Look-ups in named tables: a row name and a column name give one cell, copied from the table.

Table Tiniza
           Ruk  Baviv   Kipo  Fopuni    Gav
Pum      5.598  4.051  4.268   3.899  4.686
Fip      4.045  5.397  4.425   5.172  5.505
Lifafil  5.051  7.818  5.498   4.120  7.141
Vili     2.368  5.918  4.552   7.470  4.739
Kazinid  4.502  4.737  5.049   5.878  4.928
Menimak  7.314  3.985  4.975   2.481  5.212
Zib      2.767  5.793  4.589   7.269  4.913
Sef      2.389  3.337  3.648   7.028  3.695
Bip      5.266  5.770  5.015   4.132  6.187
Kad      3.622  5.981  4.630   5.628  5.768
Kanege   7.097  5.887  5.795   2.985  6.011
Mef      2.608  6.388  4.808   6.897  5.424

Fopuni of Pum: 3.899
Ruk of Bip: 5.266
Baviv of Lifafil: 7.818
Kipo of Sef: 3.648
Baviv of Kad: 5.981
Ruk of Menimak: 7.314
Fopuni of Fip: 5.172
Fopuni of Kazinid: 5.878
Baviv of Kazinid: 4.737
Kipo of Zib: 4.589
Baviv of Bip: 5.770
Ruk of Sef: 2.389
Row with the largest Baviv: Lifafil

Zuze =
,Tole,Lilo,Libilu,Datisod,Nasevim,Vulesa,Gipubad,Funopep,Fugemad,Migopa
Lir,215,203,223,192,200,174,218,202,231,197
Zefa,188,208,189,219,209,138,208,201,203,196
Pim,42,212,191,198,186,179,213,200,195,214

Tole of Lir is 215
Fugemad of Lir is 231
Nasevim of Lir is 200
Lilo of Zefa is 208
Gipubad of Zefa is 208
Datisod of Pim is 198
Migopa of Lir is 197
Gipubad of Pim is 213
Datisod of Zefa is 219
Libilu of Lir is 223
Gipubad of Lir is 218
Fugemad of Pim is 195
Nasevim of Zefa is 209
Funopep of Pim is 200
Libilu of Pim is 191
Migopa of Pim is 214

Vokim:
,Fugi,Piv,Gal,Goz,Mag,Dun,Lin,Vop,Zapur,Nub
Velon,169,180,57,108,146,144,114,89,98,45
Ralugiv,209,204,125,141,184,126,157,72,100,113
Fasi,165,102,36,46,90,123,56,85,114,117
Bopa,136,181,69,90,136,163,110,107,82,44

What is the Gal of Velon in Vokim?
57
What is the Lin of Ralugiv in Vokim?
157
What is the Vop of Velon in Vokim?
89
What is the Mag of Ralugiv in Vokim?
184
What is the Fugi of Velon in Vokim?
169
What is the Dun of Fasi in Vokim?
123
What is the Dun of Velon in Vokim?
144
What is the Goz of Fasi in Vokim?
46
What is the Mag of Fasi in Vokim?
90
What is the Lin of Bopa in Vokim?
110
What is the Goz of Velon in Vokim?
108
What is the Nub of Bopa in Vokim?
44
What is the Lin of Velon in Vokim?
114
What is the Nub of Ralugiv in Vokim?
113
What is the Vop of Bopa in Vokim?
107
What is the Fugi of Ralugiv in Vokim?
209
What is the Zapur of Bopa in Vokim?
82
Row with the largest Gal: Ralugiv

Mut:
	Tof	Zosu
Zomode	0.8	0.7
Nidofa	0.2	0.1
Dol	0.3	0.2
Rof	0.5	0.5

Tof of Zomode is 0.8
Tof of Dol is 0.3
Zosu of Nidofa is 0.1
Tof of Rof is 0.5
Zosu of Dol is 0.2
Tof of Nidofa is 0.2
Zosu of Rof is 0.5
Zosu of Zomode is 0.7

Table Bik
,Tur,Kar,Zireno,Botifir,Toz,Levufa,Zev
Nozuru,7.91,2.99,-1.21,1.31,1.32,0.96,-1.41
Bem,-7.79,-1.65,3.59,-0.08,0.22,0.97,4.04
Rukuniz,8.76,3.36,-1.47,1.98,1.77,1.09,-1.78
Gudiv,6.08,2.39,-0.69,1.04,1.23,1.08,-0.87
Rof,-0.10,0.96,1.40,1.28,1.15,1.04,1.58
Ranof,-5.34,-0.96,2.85,-0.11,0.30,1.01,3.20
Bas,-7.80,-1.62,3.59,0.05,0.26,0.94,4.07
Migiko,8.41,3.31,-1.32,1.98,1.75,1.07,-1.58
Logira,6.80,2.83,-0.81,1.34,1.36,1.02,-0.84
Budo,8.70,3.17,-1.52,1.54,1.55,1.09,-1.85
Fug,7.21,2.69,-1.06,1.19,1.36,1.11,-1.35
Lum,6.75,3.05,-0.69,2.01,1.79,1.15,-0.78

Lum, Toz: 1.79
Budo, Zev: -1.85
Logira, Toz: 1.36
Bas, Botifir: 0.05
Gudiv, Tur: 6.08
Fug, Zireno: -1.06
Budo, Toz: 1.55
Bem, Tur: -7.79
Nozuru, Toz: 1.32
Fug, Tur: 7.21
Which row has the largest Botifir? Lum

Vofe:
cols = Sofefut, Voka, Fetupap, Fosaso, Dapim, Nagiza, Bidus, Dinelu
Dodepen: [24, 127, 221, 155, 154, 167, 231, 220]
Defov: [197, 208, 184, 192, 192, 185, 196, 178]
Lav: [208, 195, 177, 179, 183, 182, 173, 167]
Tuk: [67, 147, 214, 162, 177, 189, 211, 196]

Lav, Dapim: 183
Lav, Fetupap: 177
Defov, Nagiza: 185
Tuk, Dapim: 177
Tuk, Nagiza: 189
Defov, Bidus: 196
Row with the largest Voka: Defov

Sen.tsv
	Magu	Lukep	Zin	Tos
Ditid	49.161	88.728	50.917	73.665
Kif	34.443	71.800	60.119	82.802
Fel	60.007	45.645	14.347	47.499
Vuzikon	57.291	33.483	70.492	58.333
Pog	23.337	86.855	50.869	93.358
Mukog	46.467	95.581	62.525	78.983
Ronivet	72.769	93.177	71.533	51.966
Poreri	81.586	69.573	54.659	37.122
Pidob	53.040	44.063	18.214	51.642
Guzo	82.889	56.643	57.224	32.821
Dar	69.842	45.049	79.401	50.830
Ranikap	64.807	70.061	98.181	64.094
Fede	87.526	77.082	69.157	35.814
Kurokun	62.487	67.896	97.610	64.010

Pog, Zin => 50.869
Fel, Magu => 60.007
Guzo, Zin => 57.224
Vuzikon, Lukep => 33.483
Dar, Magu => 69.842
Vuzikon, Magu => 57.291
Ranikap, Tos => 64.094

Malav
cols = Peba, Tagupu, Mamoti
Sebok: [77, 42, 46]
Pib: [78, 32, 46]
Rez: [46, 34, 80]
Raf: [53, 10, 55]
Zosod: [53, 11, 54]
Vake: [67, 18, 47]
Sakebil: [51, 11, 57]
Vev: [51, 13, 59]
Miveniv: [46, 24, 74]
Biradi: [50, 14, 60]
Fune: [71, 22, 46]
Pusuk: [47, 17, 66]

Zosod, Peba => 53
Sebok, Mamoti => 46
Pib, Tagupu => 32
Biradi, Mamoti => 60
Sakebil, Mamoti => 57
Pusuk, Peba => 47
Rez, Peba => 46
Miveniv, Mamoti => 74
Vev, Mamoti => 59
Miveniv, Peba => 46
Miveniv, Tagupu => 24
Pusuk, Tagupu => 17
Raf, Mamoti => 55
Rez, Mamoti => 80
Fune, Peba => 71
Sakebil, Peba => 51
Pib, Peba => 78
Biradi, Peba => 50
Sebok, Peba => 77
Which row has the largest Tagupu? Sebok

Mep
         Naf  Nena  Beg  Kila  Dag  Bino  Baz
Sinepoz  5.4   5.5  5.4   5.9  5.5   5.8  5.8
Dotunar  5.3   5.0  6.8   8.8  7.7   3.0  8.3
Valim    6.9   5.0  9.4   5.1  8.3   3.5  5.6
Lanebi   8.3   4.5  9.5   5.2  8.0   4.5  4.9
Lik      3.8   6.8  2.7   6.3  4.0   7.1  6.5
Nosik    7.4   2.4  3.5   4.3  3.2   3.2  4.6
Lomaf    4.9   6.5  6.2   0.8  1.7   8.5  2.6
Mis      4.5   6.4  5.8   7.9  6.4   7.8  7.0
Kime     6.0   7.6  7.5   4.8  7.1   5.8  5.6

Valim, Naf: 6.9
Kime, Bino: 5.8
Sinepoz, Dag: 5.5
Lik, Naf: 3.8
Dotunar, Dag: 7.7
Lomaf, Dag: 1.7
Lanebi, Nena: 4.5
Lomaf, Beg: 6.2

Ked =
,Ladipu,Dube,Fup,Gipiz,Todut,Dav,Revo,Derukos
Kifas,4.34,4.14,3.29,3.89,8.19,2.58,4.01,4.69
Zoget,4.40,5.37,3.78,5.09,7.57,2.64,4.24,5.34
Zifesu,5.00,2.82,4.75,4.18,7.39,3.19,3.65,4.45
Lape,6.21,3.99,5.27,1.16,6.39,1.47,2.91,5.91
Teni,4.56,1.96,3.74,4.19,7.83,3.11,3.87,4.65
Sif,4.35,2.18,3.91,5.12,8.16,3.46,3.97,3.63

Revo of Zifesu = 3.65
Dube of Zoget = 5.37
Fup of Kifas = 3.29
Todut of Zoget = 7.57
Gipiz of Lape = 1.16
Ladipu of Zoget = 4.40
Dube of Teni = 1.96
Todut of Lape = 6.39
Todut of Teni = 7.83
Gipiz of Teni = 4.19

